42, 25, -32, -7, 22, 49, 18, -17, 17, -13, -27, -29, 15  q786
-93, -22, -36, 14, 46, -7, -22, -7, -16, -34, -10, -54, 0  q832
26, 7, -13, 78, 5, 52, 19, -12, 14, 25, 37, 47, 9  q378
6, 94, 12, -6, -4, -26, -62, -91, -22, -36, 14, 16, -19  q808
26, 7, -13, 78, 5, 52, 19, -12, 14, -34, -10, -54, 0  q972
7, -13, 78, 5, 52, 19, -11, 14, 25, 37, 47, 9, 15  q213
find: 7, -13, 78, 5, 52, 19, -12, 14, 25, 37, 47, 9 : q378
find: 42, 25, -32, -7, 22, 49, 18, -17, 17, -13, -27, -29, 15 : q786
find: -93, -22, -36, 14, 46, -7, -22, -7, -16, -34, -10, -54, 0 : q832
find: -91, -22, -36, 14 : q808

-7, 5, 54, 26, -67, 41, 11, -53, -29, 9, -22, -11 = q762
-6, 5, 54, 26, -68, 41, 11, 9, -24, -12, -32, 17 = q3
-80, 38, -76, 19, -8, 38, 36, -60, 41, -39, -42, 39 = q52
find: -80, 38, -76, 19, -8, 38, 36, -60, 41, -39, -42, 39 : q52
rest: -7, 5 : 54, 26, -67, 41, 11, -53, -29, 9, -22, -11
rest: 54, 26, -67, 41, 11 : -53, -29, 9, -22, -11
rest: 26, -68, 41 : 11, 9, -24, -12, -32, 17

22, -33, -35, -28  q193
28, 54, 56, 51  q913
-29, -35, -28, -33  q495
-17, -58, -34, -42  q625
-5, -58, -33, -16  q219
-21, 2, 15, -21  q547
-22, -57, -51, -42  q347
find: -35, -28, -33 : q495
rest: -21, 2 : 15, -21
find: -17, -58, -34, -42 : q625
rest: -58, -33 : -16

5, -18, 3, -43, 8, 15, 59, -1, -20 : q162
-28, 30, 76, -39, -5, -43, -22, 8, -11 : q186
0, -22, 30, -64, -10, 4, -19, -19, -29 : q892
7, 8, 7, -59, -8, -21, 18, -4, -42 : q519
-9, -5, -28, 16, 14, 36, -60, 20, -24 : q687
4, 3, 57, 16, -37, -17, -22, -36, -49 : q346
27, -19, -55, 9, 59, 12, -12, 37, -15 : q325
-56, -38, 23, -10, 19, -31, 6, -14, 0 : q854
9, 59, 12, -15, 37, -34, 43, -16, -10 : q905
20, -25, -20, -20, -59, 2, -5, 15, -32 : q11
-28, 29, 76, -39, -23, -7, 0, -49, -16 : q30
find: -9, -5, -28, 16, 14, 36, -60, 20, -24 : q687
find: 27, -19, -55, 9, 59, 12, -12, 37, -15 : q325
find: 36, -60, 20, -24 : q687
find: -10, 19, -31 : q854
find: 23, -10, 19, -31, 6, -14 : q854
rest: -28, 29, 76, -39 : -23, -7, 0, -49, -16
find: 9, 59, 12, -12, 37 : q325

16, -54, -33, -47, 75, 87, 55, -27, 73 : q794
-22, 10, 9, 28, -26, -36, -3, 7, -9 : q168
-26, 52, -5, 54, -76, -91, -34, 18, -50 : q385
-26, 52, -5, 54, -76, -91, -34, 18, -54 : q104
-26, 52, -5, 54, -76, -91, -34, -5, -54 : q454
29, 36, 24, -2, -30, -43, -46, 24, -27 : q741
find: -26, 52, -5, 54, -76, -91, -34, 18, -54 : q104
rest: 24, -2 : -30, -43, -46, 24, -27
rest: -36, -3 : 7, -9

1, 11, 48, -19, 18, 1, -18, -13, 8, 6, 6, 24, -5, -2 -> q66
32, -24, -3, 48, -39, -2, -56, 20, -59, 4, -54, -14, -23, 43 -> q210
-18, -56, -84, -67, 0, -14, 23, -19, 33, 4, 37, 0, -15, 30 -> q119
32, -23, 43, 19, 35, 13, 69, -26, -15, 33, 0, 37, 4, -19 -> q310
find: 32, -23, 43, 19, 35, 13, 69, -26, -15, 33, 0, 37, 4, -19 : q310
find: 33, 4, 37, 0, -15 : q119
rest: 43, 19, 35, 13 : 69, -26, -15, 33, 0, 37, 4, -19
rest: 8, 6 : 6, 24, -5, -2
rest: 32, -23 : 43, 19, 35, 13, 69, -26, -15, 33, 0, 37, 4, -19
find: -18, -56, -84, -67, 0, -14, 23, -19, 33, 4, 37, 0, -15, 30 : q119

